[ 18.7   0.5  -0.4   7.9   4.7  -9.9   1.7 -10.5  -1.8   8.8   2.1 -12.4
  -5.9   1.5  -1.8  -2.3   1.3   0.6   0.5  -9.0 -11.9   5.4 -14.3  -9.2
   3.8  -7.7  -6.0  15.1  -0.4   2.6  -1.2   8.3  -7.1   3.4  10.3   3.8
  11.1  -1.9  -0.1   6.2  10.8  -1.9   0.1   1.6 -25.0   9.7  -7.6   9.9
   3.6] : <32>
[-16.1 -11.2   2.8  -0.4  -1.6  -3.9   8.8  -3.0  16.6  -8.6   6.9 -16.2
  -8.4  -3.1   9.7  -2.1  -9.1  -2.6  11.1   3.5  -9.2  -6.7 -21.6  -4.1
  -7.3   2.9  -4.4   2.8   2.7   8.8  16.5  -2.7   3.1  -2.6   4.9   4.4
  -3.3  13.4   3.2   1.9   0.6  -0.7  14.0  -4.6   2.6   0.5  -8.7   2.1
   1.9] : <41>
[-15.3  -4.4  -4.0 -10.7  -4.5   7.2   0.8   8.2  -1.0   5.9   9.9  16.9
  -0.6  -7.4  -0.8  -2.4 -14.4  -3.4  14.0  -2.0  -5.5  -5.9   2.6   9.1
  -1.9   1.0  -9.7 -10.1   2.3  -4.1  15.4   4.6  -2.2   2.2   7.1   4.5
   5.3   9.5  -2.5   5.3 -14.6   1.0   7.2  -8.9   2.6  -8.7   3.6 -17.6
  -3.6] : <37>
[ -8.6 -13.5 -10.7  -3.5   0.0  -9.6 -11.5   2.1 -11.1  -7.5   3.5   9.7
   1.4   2.2   6.3  -3.9   0.7  -5.4  10.1  -3.8   9.1  -1.7  -5.2   3.5
  -6.6  13.6 -27.3  23.6 -12.5  -3.9  40.7  -3.9   3.8  -7.1  -1.1   4.6
  -0.1 -24.1   6.9  -5.4  -6.2   0.9  62.8  13.2  34.6  -6.6   5.8  16.1
  -8.5] : <38>
[ 10.2   1.9  -0.8   2.7  -1.4   3.6   5.7   6.7  16.4   3.3  -0.6  -1.0
  -5.6   3.2   2.7   1.6  -0.8  -4.2  19.8   3.7  -2.1 -13.3 -19.2   6.3
  -0.5  -3.7   8.1   9.7   1.5  -0.5   5.0  -6.5   5.3   1.5   6.0  -1.0
  11.4  -9.1  -3.8   8.6   4.4   1.4  -6.5 -24.0  10.8   5.6   1.3   5.1
   2.9] : <40>
[-33.0   5.5  -2.0   4.0   2.5 -17.8   4.5  11.9 -62.8  35.9   4.7  19.8
  -3.7  -8.2   0.3  -7.2 -12.3  -2.3  -5.9  -4.9  -4.5  29.8  21.9  13.6
   8.2  -0.1 -16.0 -19.3  -0.9  -1.6  21.7  21.7  -3.5   2.5 -11.5   3.7
 -21.4  -6.1 -13.6   0.6 -23.7 -15.3   5.0  18.3 -62.8 -12.4  32.2 -22.9
  -2.6] : <38>
[-15.0 -10.0  -2.4  -0.5 -36.8   3.3   3.8   2.8  10.3  -8.6  15.7  33.9
  -1.8   8.9   0.9  -1.8   0.3 -10.5  11.9   3.1 -16.5  -2.6   2.4 -10.9
   5.8  -1.4  -3.2 -16.4  -9.7  -3.8  11.1   9.3  -4.3  -0.8   3.4  -3.8
  -2.0  22.1  -4.7   1.2  -9.0  -5.7  -3.8   0.4  -1.3  -1.0  11.7  -2.6
  -1.2] : <41>
[  5.6   0.8  -4.1   3.2  -5.2  -6.9  -1.8  -1.5 -16.7  18.0  -2.6  12.7
   4.8  -0.4   1.8  -8.9  -6.6  -1.7   1.2  -1.6  -1.7   8.7  11.6  -8.6
  -0.2   0.8  -3.8  -2.3  -9.6   6.2   6.3  -0.1  -3.7  -2.5   3.8  -4.5
  10.4  -8.7  -9.8   3.2   4.6 -11.0  17.0  -5.0  26.8  -6.9  -6.7   3.7
   5.6] : <32>
[ -9.6   6.8  -5.7   0.0   2.5 -15.7  -5.0   1.4 -13.7   0.9  -1.3  17.6
  -7.7   1.9  -1.2 -16.0   0.7   7.7   8.7   4.8 -15.9   7.8 -17.8   3.5
  -7.7   5.4  -6.3 -23.7   4.2  -0.2  -2.0   6.7   9.5  -0.3  -4.0   3.1
 -12.3 -27.8 -10.3   6.3  -3.4  -1.4  15.9   9.6   5.6 -18.5   3.8  -7.3
  10.4] : <41>
[-12.6  -0.3  -2.8  -0.3  -2.4  -7.7   3.4  -0.1  -1.0   7.2   2.4  35.3
  -3.8   3.9   5.7   1.9   0.4  -8.2  -1.7  -5.4   1.7   0.4   1.4 -10.8
   3.5   3.3  -2.5  12.4  -5.4  -2.8  23.1  -1.1  -2.0  -2.6   1.5  -1.4
   7.1  -3.0  -4.0  -0.7   1.7  -8.9  20.6  -6.4  18.7  -9.3  -4.3  -4.8
   3.7] : <41>
[ -3.3  -5.9   2.9   2.7  -2.9   2.1   0.0  -4.9  16.7  -2.9   1.6  -5.4
  -1.5  -4.6  -6.6   2.0   1.3  -5.0  -6.3  -2.3  -6.0   4.7 -15.8   8.9
  -1.8  -6.4  10.7   3.9   1.1   0.1  -7.1  -5.1  -3.8   1.0   4.0   2.3
   0.2  16.0   0.1   2.8  -2.6  -6.1 -18.4   4.0 -20.7  -5.4   7.3 -12.3
  -5.3] : <40>
[ 27.0  -2.2  -1.2   5.4   8.2   2.4  16.0   0.5   1.2  15.9   5.8  19.5
  -8.7  -1.4  -3.6  -6.0 -12.0  -2.5  19.0 -12.3 -21.2  -0.4 -19.3   3.8
   1.6 -15.2  -1.2   1.3  -9.1   1.5   8.0   2.3  -1.2 -13.4   1.2   2.2
  16.5 -10.7 -13.6   9.8  -0.9 -14.4  -9.8 -21.5 -42.5   9.9   9.9   5.9
  12.1] : <40>
[ 22.9  -3.0  -2.0  -4.9   9.3  -8.2   4.5  -2.7   0.6   9.9   3.9   2.1
  -2.3   2.4  -2.3   3.2   0.1  -2.8  -4.3  -2.7  -5.3   2.2  -1.9  -4.8
   3.4  -0.6   3.6  15.1  -0.8   5.7  -2.0   2.4  -1.6  -4.5   1.4   6.0
   9.7  -4.7   1.1 -10.9   0.6   4.7  -2.2  -7.8 -22.4   6.8  -4.4  -0.1
   0.8] : <38>
[ 20.7   0.0 -13.2  -0.8   4.0  -9.6   1.5   0.5 -14.4  14.5  -2.1   7.8
   4.1   7.1  -1.6   2.3   6.1   0.3   3.4  -1.0   2.8   7.1  12.0   0.1
   4.9   3.0  -4.0  11.8  -0.8   1.5   3.5  -6.6  -2.1  -7.2  -4.7   2.3
  10.0 -10.9  -2.7  21.1   3.4  -3.1  12.7  25.4   5.9   6.8 -10.0   6.5
  12.2] : <32>
[  2.5   9.1 -13.4  -7.0   1.1 -16.4  -4.2  -1.3   3.2  -2.4  -6.4 -17.1
  -5.7   0.1   0.5  -2.2   8.0   6.8  -4.4   2.3  14.5   3.4  -1.6 -10.6
  -1.0  10.7  -4.8  14.6   7.2   8.2   1.6   1.6  -0.1   0.8  -4.9  -9.1
   1.8  -6.6  -1.5  -1.3  -1.9  -2.2   1.0  10.5  11.9  -4.4 -12.8 -22.7
   6.5] : <40>

[ -6.7   3.9  -1.8   1.7  -0.8  -2.9  -1.2 -11.8   3.4  -1.9 -18.8  -6.4
  -0.2   2.0   2.1  -0.3  -4.2  -0.2  10.0   5.9  -1.3  -0.1  -8.3  14.2
   0.4   2.4  -2.2   7.4  10.6  -5.7   5.4  10.9  -4.3   4.2   0.4   4.5
  -0.3  -0.1  -5.3  -1.0   1.6  -5.9  -3.6  -5.2  -2.2   0.8  16.9  -1.8
   2.0] : (51)
[-17.2   9.3  -5.8   5.1   0.2  -1.2   2.1 -15.7  11.1  -0.2 -18.8 -16.8
   7.0   2.0  -6.0   2.1 -10.7  -5.9   6.2   8.7   1.7   0.4  -0.5   5.3
   0.7  -1.4  -5.1  10.4   6.6   0.0   3.1  12.8 -14.9  -2.0   2.4   0.5
  -4.5   1.7  -2.8   9.3  -1.7 -19.0   6.0   3.6  -3.1  -5.6  20.5  -7.8
   5.6] : (53)
[  4.6   0.9  -1.9   2.8  -0.4  -1.3  -1.4 -30.1   0.4  -4.7 -19.3  -4.9
   0.1   2.3  -0.8   3.8  -0.9   1.2  10.0   8.9 -11.7  -1.7   0.9  18.1
  -0.6   1.7  -4.1   7.5 -15.1  -2.5   4.7  11.5  -1.0   3.8  -0.5   1.1
  -1.1  -0.6  -4.7   1.2  -3.5  -5.4  -2.5 -10.4  -5.6   1.4  23.6   2.3
   7.1] : (59)
[ -8.5   4.6  -3.6   6.2   1.3  -3.1  -2.1 -21.1   9.1   0.3 -29.7  -7.7
   2.1   1.4   1.2  -1.9  -7.4  -1.8   9.6   7.4  -1.3  -3.3  -1.5  23.6
  -0.2  -1.6  -5.4   8.1   7.1  -6.5   6.4  14.2   0.1   5.6   1.7   5.5
   1.3   0.9  -2.3   2.7  -0.1 -14.2  -1.4  -4.2  -6.1  -1.4  23.5  -0.5
  12.4] : (59)
[ -6.3   4.3  -2.4   2.3  -0.5  -0.6  -0.8 -24.4   5.0  -2.0 -21.3 -12.6
   3.3   3.5  -0.3  -1.5  -4.7  -1.4  11.1   9.3  -5.1   0.2  -3.6  14.8
   0.6   2.1  -4.8   9.4   6.6  -8.3   5.4  13.7  -9.1   1.9   1.6   2.6
  -1.6   0.8  -3.8   5.7  -1.9 -10.7  -1.7  -5.2  -4.7  -1.9  25.6  -2.0
   5.9] : (59)
[-18.2   6.6  -5.7   5.4   0.8   0.4   3.5   6.0  14.6   1.9  -6.0  -6.5
   7.2  -4.0 -11.9  -2.3  -8.7  -9.2  -6.9  -1.7  12.7  -0.1   6.8  -5.4
   1.6  -6.4  -1.5   1.8  -1.9   7.3  -4.1   1.6  -0.5  -5.3   2.4  -5.5
  -2.3   4.1   1.9  12.5  -1.0 -19.8  13.1  13.9  -1.4 -10.9  -0.1  -8.7
  13.1] : (53)
[-13.8   7.1  -3.3  -0.6   1.0  -5.1   0.4   1.7   5.9   1.5 -11.2 -10.5
   2.3   4.9   0.1  -0.2  -5.5  -1.7   9.4   4.0   3.5   2.0  -6.1   4.7
   1.2   1.9  -0.8   7.3  20.0  -1.8   5.4   7.2 -12.0   0.7   2.1   5.5
  -1.4  -0.8  -3.2   0.4   3.4  -6.9  -0.4   1.5   1.5  -1.6   8.4  -4.3
  -6.6] : (51)
[ -7.5   0.5  -4.1   1.9  -0.1  -3.2  -1.6  -9.1   4.7   0.4 -16.2  -5.1
   1.2   3.3   0.5   1.7  -3.7   1.2  10.1   4.7  -1.5   1.1  -0.7  13.5
  -0.9   1.7  -1.9   7.5   1.0  -1.0   5.5   8.9  -2.9   3.9   2.1   4.8
   0.6  -0.5  -3.9   1.0   3.4  -6.2  -2.3  -3.1  -3.5  -0.1  14.4  -1.3
   0.5] : (59)
